Here is a tiny trained network, its code and every weight. The questions are about switching its units off for an input and a class, where a switched-off unit gives its printed mean instead of its output.

import numpy as np


def w(rows, s, z=0):
    codes = np.array(rows[::2]) - 128.0
    scale = np.full(codes.shape[1], s)
    scale[-1] = z or s
    return codes * scale


def f(y):
    return np.maximum(y, 0)


def log_softmax(a):
    a = a - a.max(-1, keepdims=True)
    return a - np.log(np.exp(a).sum(-1, keepdims=True))


def net(x, mask):
    res = np.array(x, float).reshape(1, 6) / 4 @ E
    y = f(res @ A[0][:, :-1].T + A[0][:, -1])
    res = res + np.where(mask, y, B[0][:, -1]) @ B[0][:, :-1]
    return log_softmax(res[-1] @ U[:, :-1].T + U[:, -1])


A, B = {}, {}
E = w([
[114,179,11,158],'x0',
[127,128,128,129],'x1',
[254,165,124,79],'x2',
[129,127,128,128],'x3',
[127,128,128,129],'x4',
[155,20,81,151],'x5',
],0.0092)
A[0] = w([
[146,202,195,97,17],'neuron 1',
[102,114,136,143,166],'neuron 2',
[124,153,115,117,102],'neuron 3',
[99,90,137,129,62],'neuron 4',
[93,124,185,97,68],'neuron 5',
[116,65,68,163,1],'neuron 6',
[125,55,72,116,68],'neuron 7',
[92,118,240,113,63],'neuron 8',
[79,108,137,147,189],'neuron 9',
[135,140,147,111,82],'neuron 10',
[175,77,167,131,90],'neuron 11',
[38,52,156,161,49],'neuron 12',
[247,37,146,95,101],'neuron 13',
[121,61,62,114,94],'neuron 14',
[34,196,113,148,122],'neuron 15',
[132,41,69,134,151],'neuron 16',
[229,188,105,110,98],'neuron 17',
[63,181,98,98,125],'neuron 18',
[167,135,43,143,15],'neuron 19',
[195,202,103,110,10],'neuron 20',
[112,104,230,120,186],'neuron 21',
[82,142,143,137,105],'neuron 22',
],0.015,0.0095)
B[0] = w([
[211,120,224,115,181],'neuron 1',
[95,112,129,152,170],'neuron 2',
[116,108,126,159,140],'neuron 3',
[171,142,158,129,144],'neuron 4',
[60,122,116,144,162],'neuron 5',
[9,138,76,139,155],'neuron 6',
[52,165,156,124,166],'neuron 7',
[4,125,154,159,201],'neuron 8',
[64,138,110,150,198],'neuron 9',
[159,123,150,161,139],'neuron 10',
[175,101,66,120,171],'neuron 11',
[227,141,211,96,197],'neuron 12',
[251,109,5,164,228],'neuron 13',
[77,131,199,141,174],'neuron 14',
[122,108,20,144,205],'neuron 15',
[149,126,214,108,208],'neuron 16',
[59,140,240,102,214],'neuron 17',
[119,103,66,152,181],'neuron 18',
[218,146,232,117,159],'neuron 19',
[4,137,142,153,171],'neuron 20',
[133,170,223,85,245],'neuron 21',
[130,106,101,172,156],'neuron 22',
],0.028,0.012)
U = w([
[41,144,125,124,249],'0',
[195,146,190,77,126],'1',
[187,83,1,139,9],'2',
],0.0081,0.0012)

Each question gives the input, the list of numbers given to net, and the class t.
The units are the neurons (one row each of A and B). Each row of codes is followed by its name. A weight is (code - 128) times the scale printed after its matrix; where a second scale follows, it is the last column's (A, B and U).
mask holds one flag per neuron, in row order. A switched-off neuron (its flag False) gives its mean, the last column of its row in B, instead of its output. The means were averaged over made-up inputs and are rounded, as every weight is.
A unit's drop is (log p(t) with every unit on - log p(t) with that unit switched off) / (log p(t) with every unit on - log p(t) with every unit switched off).
The circuit of an input: a set's keep is (log p(t) with only the set's units on - log p(t) with every unit switched off) / (log p(t) with every unit on - log p(t) with every unit switched off). Starting from the 12 units with the biggest drops (on a tie, the unit counted first), units are removed one at a time, each time the one whose removal leaves the highest keep (on an exact tie, the one counted first), for as long as the keep stays at least 0.8.
units of the circuit, in order: the units of the circuit, biggest drop first
unit that matters most: the unit with the biggest drop
top k neurons: the k neurons with the biggest drops, biggest first
drop when u is switched off: that unit's drop, to one decimal
input [-2,-8,2,-7,-2,7], class 2: units of the circuit, in order	(neuron 13)
input [-8,-4,7,7,0,1], class 2: top 2 neurons	(neuron 13; neuron 11)
input [0,0,1,1,-5,1], class 2: top 3 neurons	(neuron 21; neuron 17; neuron 12)
input [8,-8,2,-7,2,6], class 1: top 2 neurons	(neuron 19; neuron 16)
input [-1,4,-3,1,7,8], class 1: top 4 neurons	(neuron 12; neuron 16; neuron 8; neuron 20)
input [-1,-7,-4,6,-1,8], class 1: top 2 neurons	(neuron 12; neuron 16)
input [0,3,-6,1,4,8], class 1: top 3 neurons	(neuron 12; neuron 16; neuron 8)
input [2,-1,4,-3,-3,-8], class 0: top 2 neurons	(neuron 20; neuron 12)
input [-5,-6,0,3,-4,-8], class 0: top 4 neurons	(neuron 8; neuron 12; neuron 5; neuron 13)
input [6,-5,7,4,4,0], class 0: top 2 neurons	(neuron 20; neuron 12)
input [-2,1,-8,-3,4,8], class 1: top 2 neurons	(neuron 12; neuron 16)
input [0,-5,3,-2,8,6], class 2: top 2 neurons	(neuron 13; neuron 21)
input [1,-1,-2,3,-8,-3], class 2: top 2 neurons	(neuron 17; neuron 8)
input [0,-7,2,-7,-4,1], class 2: unit that matters most	neuron 21
input [-6,4,-7,1,-5,2], class 1: top 2 neurons	(neuron 12; neuron 21)
input [-4,5,-7,8,-5,7], class 1: drop when neuron 12 is switched off	5.6
input [-6,6,-5,4,-6,3], class 1: drop when neuron 12 is switched off	4.6
input [5,-8,7,-5,-5,-5], class 0: drop when neuron 20 is switched off	3.0
input [4,-4,6,0,2,-5], class 0: drop when neuron 19 is switched off	0.0
input [4,-7,8,-2,4,-8], class 0: units of the circuit, in order	(neuron 20)
